Below is a small trained network, with its code and all its weights. Each question gives an input and a target symbol and asks what happens when units are switched off, that is, made to give their printed mean instead of their output.

import numpy as np


def w(rows, s, z=0):
    codes = np.array(rows[::2]) - 128.0
    scale = np.full(codes.shape[1], s)
    scale[-1] = z or s
    return codes * scale


def f(y):
    return y / 2 * (1 + np.tanh(0.7978845608 * (y + 0.044715 * y**3)))


def softmax(a):
    e = np.exp(a - a.max(-1, keepdims=True))
    return e / e.sum(-1, keepdims=True)


def log_softmax(a):
    a = a - a.max(-1, keepdims=True)
    return a - np.log(np.exp(a).sum(-1, keepdims=True))


def net(x, mask):
    ids = ['Θαβδζξπστ'.index(c) for c in x.split()]
    T = len(ids)
    res = E[ids] + P[:T]
    r = res
    for j in range(2):
        rows = slice(4 * j, 4 * j + 4)
        q, k, v = (r @ M[0][rows].T for M in (Q, K, V))
        z = softmax(np.where(np.tri(T) > 0, q @ k.T / 4**0.5, -1e9)) @ v
        o = O[0][rows]
        res = res + np.where(mask[j], z, o[:, -1]) @ o[:, :-1]
    y = f(res @ A[0][:, :-1].T + A[0][:, -1])
    res = res + np.where(mask[2:18], y, B[0][:, -1]) @ B[0][:, :-1]
    return log_softmax(res[-1] @ U[:, :-1].T + U[:, -1])


Q, K, V, O, A, B = {}, {}, {}, {}, {}, {}
E = w([
[119,108,65],'Θ',
[178,252,162],'α',
[111,92,119],'β',
[84,123,45],'δ',
[108,191,46],'ζ',
[157,77,155],'ξ',
[224,125,96],'π',
[65,173,188],'σ',
[163,99,182],'τ',
],0.015)
P = w([
[100,151,182],'0',
[104,149,174],'1',
[110,178,148],'2',
[107,187,129],'3',
[120,199,119],'4',
[109,205,86],'5',
[115,218,76],'6',
[124,211,98],'7',
[124,219,82],'8',
[109,248,83],'9',
[134,253,89],'10',
[121,221,79],'11',
[121,224,85],'12',
],0.0033)
Q[0] = w([
[122,229,128],'h0',
[155,35,202],'h0',
[54,171,27],'h0',
[125,253,14],'h0',
[172,174,32],'h1',
[130,127,18],'h1',
[107,173,204],'h1',
[133,70,197],'h1',
],0.012)
K[0] = w([
[78,180,87],'h0',
[190,57,148],'h0',
[36,248,142],'h0',
[103,180,106],'h0',
[177,95,101],'h1',
[166,132,106],'h1',
[52,58,154],'h1',
[112,148,186],'h1',
],0.012)
V[0] = w([
[180,161,137],'h0',
[110,43,219],'h0',
[145,65,225],'h0',
[70,214,255],'h0',
[248,183,102],'h1',
[93,231,145],'h1',
[133,14,56],'h1',
[40,108,147],'h1',
],0.0097)
O[0] = w([
[166,158,130,151],'h0',
[62,135,191,1],'h0',
[110,129,158,16],'h0',
[121,231,135,154],'h0',
[255,105,125,203],'h1',
[172,254,58,152],'h1',
[90,50,206,122],'h1',
[4,155,106,82],'h1',
],0.0097,0.0052)
A[0] = w([
[60,127,192,79],'n0',
[160,114,93,65],'n1',
[202,145,159,73],'n2',
[155,122,109,87],'n3',
[146,83,108,159],'n4',
[149,191,137,100],'n5',
[153,160,60,84],'n6',
[80,125,126,122],'n7',
[144,167,81,92],'n8',
[100,191,133,3],'n9',
[65,85,116,79],'n10',
[131,135,101,121],'n11',
[150,133,255,195],'n12',
[190,183,162,167],'n13',
[142,153,146,185],'n14',
[159,111,94,59],'n15',
],0.012,0.0052)
B[0] = w([
[3,169,217,139],'n0',
[90,151,156,190],'n1',
[66,100,99,212],'n2',
[58,158,145,171],'n3',
[128,111,177,186],'n4',
[153,85,94,192],'n5',
[99,104,185,248],'n6',
[74,112,114,131],'n7',
[131,88,199,218],'n8',
[173,70,123,155],'n9',
[50,89,119,132],'n10',
[135,137,148,157],'n11',
[249,208,117,161],'n12',
[98,90,99,244],'n13',
[165,104,45,164],'n14',
[83,167,163,185],'n15',
],0.0063,0.011)
U = w([
[120,24,117,91],'Θ',
[179,197,11,143],'α',
[64,105,153,102],'β',
[55,63,1,2],'δ',
[108,132,128,28],'ζ',
[119,134,230,57],'ξ',
[181,55,155,197],'π',
[72,213,64,218],'σ',
[154,186,169,135],'τ',
],0.0084,0.0071)

Each question gives the input, a string of symbols that net reads in full, and the target symbol t.
The units are the heads (4 rows each of Q, K, V and O) and the neurons (one row each of A and B). Each row of codes is followed by its name. A weight is (code - 128) times the scale printed after its matrix; where a second scale follows, it is the last column's (O, A, B and U).
mask holds one flag per unit, heads first, then neurons. A switched-off unit (its flag False) gives its mean, the last column of its rows in O or B, instead of its output. The means were averaged over made-up inputs and are rounded, as every weight is.
A unit's drop is (log p(t) with every unit on - log p(t) with that unit switched off) / (log p(t) with every unit on - log p(t) with every unit switched off).
The circuit of an input: a set's keep is (log p(t) with only the set's units on - log p(t) with every unit switched off) / (log p(t) with every unit on - log p(t) with every unit switched off). Starting from the 12 units with the biggest drops (on a tie, the unit counted first), units are removed one at a time, each time the one whose removal leaves the highest keep (on an exact tie, the one counted first), for as long as the keep stays at least 0.8.
circuit, biggest first: the units of the circuit, biggest drop first
top k neurons: the k neurons with the biggest drops, biggest first
heads that matter: for each layer, one digit per head in row order, 1 if its drop is at least 0.15 and else 0, layers parted by /
drop when u is switched off: that unit's drop, to one decimal
input α ξ α β, target α: heads that matter	10
input β ξ δ δ δ π ξ δ ζ, target π: heads that matter	11
input α δ σ π δ ζ δ ξ π ξ τ τ ζ, target π: heads that matter	01
input τ Θ α δ ξ, target α: heads that matter	11
input α σ π ξ σ σ, target σ: heads that matter	11
input σ τ τ, target σ: heads that matter	11
input δ τ δ β, target β: heads that matter	11
input δ δ τ, target τ: circuit, biggest first	(n12, h0)
input π σ δ δ τ, target σ: heads that matter	01
input ξ δ ξ ξ, target ξ: heads that matter	11
input δ τ δ ξ, target ξ: circuit, biggest first	(h0, h1)
input δ Θ τ ξ π π Θ, target π: circuit, biggest first	(h1)
input α δ τ, target α: heads that matter	11
input τ σ Θ, target σ: circuit, biggest first	(h0)
input τ ξ ξ β, target β: top 3 neurons	(n0, n10, n7)
input β τ σ δ δ β, target σ: circuit, biggest first	(h1, n8, n6)
input ζ α σ σ, target α: heads that matter	00
input δ δ β δ τ δ, target δ: top 2 neurons	(n10, n8)
input τ ξ τ ξ α, target α: circuit, biggest first	(n14, h0)
input ξ α σ Θ π α Θ β δ τ, target α: top 2 neurons	(n6, n8)
input σ δ β, target σ: circuit, biggest first	(h1)
input ξ Θ σ δ β Θ, target σ: top 2 neurons	(n8, n6)
input π δ δ, target π: drop when n14 is switched off	0.0
input σ Θ ξ τ σ ζ ζ σ ξ, target σ: drop when h0 is switched off	0.1
input δ β σ, target σ: drop when h1 is switched off	0.7
input β π ξ ξ δ ζ σ α σ α β, target α: drop when n12 is switched off	-0.2
